Below are the code and all the weights of a small trained network. Each question names an input and a class and asks about switching units off, where a switched-off unit gives its printed mean instead of its output.

import numpy as np


def w(rows, s, z=0):
    codes = np.array(rows[::2]) - 128.0
    scale = np.full(codes.shape[1], s)
    scale[-1] = z or s
    return codes * scale


def f(y):
    return y / 2 * (1 + np.tanh(0.7978845608 * (y + 0.044715 * y**3)))


def log_softmax(a):
    a = a - a.max(-1, keepdims=True)
    return a - np.log(np.exp(a).sum(-1, keepdims=True))


def net(x, mask):
    res = np.array(x, float).reshape(1, 7) / 4 @ E
    y = f(res @ A[0][:, :-1].T + A[0][:, -1])
    res = res + np.where(mask, y, B[0][:, -1]) @ B[0][:, :-1]
    return log_softmax(res[-1] @ U[:, :-1].T + U[:, -1])


A, B = {}, {}
E = w([
[124,116,110,131,134,138,144],'x0',
[250,160,29,94,86,87,66],'x1',
[124,129,115,125,134,133,122],'x2',
[109,8,157,140,142,54,60],'x3',
[129,134,146,128,117,114,128],'x4',
[116,82,167,52,71,176,123],'x5',
[136,122,130,127,134,132,137],'x6',
],0.012)
A[0] = w([
[82,46,171,43,130,166,111,89],'neuron 0',
[110,75,145,128,145,133,129,37],'neuron 1',
[137,147,108,104,143,163,96,158],'neuron 2',
[158,125,148,252,162,141,92,94],'neuron 3',
[216,90,110,101,81,125,113,65],'neuron 4',
[204,109,91,53,90,101,80,61],'neuron 5',
[73,180,209,180,203,149,146,126],'neuron 6',
[101,182,136,129,65,215,166,36],'neuron 7',
[159,63,134,127,154,62,138,2],'neuron 8',
[126,199,141,42,148,182,162,119],'neuron 9',
[143,83,136,161,191,119,55,106],'neuron 10',
[160,147,131,176,151,142,169,44],'neuron 11',
[118,143,117,79,74,183,139,88],'neuron 12',
[193,186,74,111,123,134,154,115],'neuron 13',
[94,81,167,125,167,123,109,63],'neuron 14',
[113,148,114,237,204,86,113,150],'neuron 15',
[173,189,82,124,136,125,142,98],'neuron 16',
[190,177,109,112,155,91,148,101],'neuron 17',
[154,128,111,160,140,92,116,61],'neuron 18',
],0.013,0.0079)
B[0] = w([
[76,180,151,225,103,88,46,208],'neuron 0',
[98,111,129,190,67,152,78,148],'neuron 1',
[146,115,147,176,99,99,138,171],'neuron 2',
[9,134,101,32,211,103,132,182],'neuron 3',
[88,101,92,1,165,121,123,211],'neuron 4',
[156,82,151,50,125,217,202,246],'neuron 5',
[202,86,106,81,128,103,207,255],'neuron 6',
[112,22,140,88,195,90,125,217],'neuron 7',
[184,106,61,117,109,110,216,161],'neuron 8',
[178,51,102,30,50,159,185,236],'neuron 9',
[145,130,109,65,148,124,121,188],'neuron 10',
[159,176,101,123,114,215,104,154],'neuron 11',
[197,79,122,97,106,154,177,189],'neuron 12',
[112,188,103,221,170,6,61,252],'neuron 13',
[136,126,173,187,48,64,48,173],'neuron 14',
[127,74,102,56,105,167,210,240],'neuron 15',
[140,189,90,185,86,155,64,222],'neuron 16',
[99,166,61,138,161,59,55,204],'neuron 17',
[161,152,53,147,64,169,181,153],'neuron 18',
],0.0087,0.013)
U = w([
[158,176,110,52,90,123,187,253],'0',
[106,68,158,48,131,114,122,203],'1',
[126,254,158,183,126,103,41,52],'2',
],0.0088,0.0045)

Each question gives the input, the list of numbers given to net, and the class t.
The units are the neurons (one row each of A and B). Each row of codes is followed by its name. A weight is (code - 128) times the scale printed after its matrix; where a second scale follows, it is the last column's (A, B and U).
mask holds one flag per neuron, in row order. A switched-off neuron (its flag False) gives its mean, the last column of its row in B, instead of its output. The means were averaged over made-up inputs and are rounded, as every weight is.
A unit's drop is (log p(t) with every unit on - log p(t) with that unit switched off) / (log p(t) with every unit on - log p(t) with every unit switched off).
The circuit of an input: a set's keep is (log p(t) with only the set's units on - log p(t) with every unit switched off) / (log p(t) with every unit on - log p(t) with every unit switched off). Starting from the 12 units with the biggest drops (on a tie, the unit counted first), units are removed one at a time, each time the one whose removal leaves the highest keep (on an exact tie, the one counted first), for as long as the keep stays at least 0.8.
circuit, biggest first: the units of the circuit, biggest drop first
top k neurons: the k neurons with the biggest drops, biggest first
drop when u is switched off: that unit's drop, to one decimal
input [4,6,-6,-4,-4,-2,2], class 2: circuit, biggest first : neuron 13
input [-2,4,3,0,6,0,-3], class 2: circuit, biggest first : neuron 9; neuron 15
input [1,1,-8,-2,-5,-8,7], class 2: circuit, biggest first : neuron 9; neuron 5
input [-3,3,6,5,-5,-5,8], class 0: top 3 neurons : neuron 18; neuron 7; neuron 8
input [0,-6,8,-7,-1,1,-6], class 1: top 2 neurons : neuron 7; neuron 16
input [-6,2,3,8,-5,-4,2], class 0: top 3 neurons : neuron 8; neuron 18; neuron 7
input [-7,8,6,7,5,-2,-6], class 0: top 2 neurons : neuron 18; neuron 8
input [-4,0,-3,-8,-7,4,0], class 1: top 2 neurons : neuron 7; neuron 6
input [4,4,-1,8,-7,-1,-6], class 0: top 2 neurons : neuron 8; neuron 7
input [2,2,7,7,-8,-6,-7], class 0: top 3 neurons : neuron 18; neuron 8; neuron 7
input [7,-8,-2,8,7,8,8], class 2: drop when neuron 4 is switched off : 0.0
input [-3,-5,-1,-5,-3,6,-6], class 1: drop when neuron 7 is switched off : 1.3
input [-8,-2,6,6,-7,6,-1], class 2: drop when neuron 0 is switched off : 0.1
input [-4,-4,8,2,5,8,6], class 2: circuit, biggest first : neuron 0
input [0,4,-3,0,2,-7,6], class 2: drop when neuron 13 is switched off : 0.2
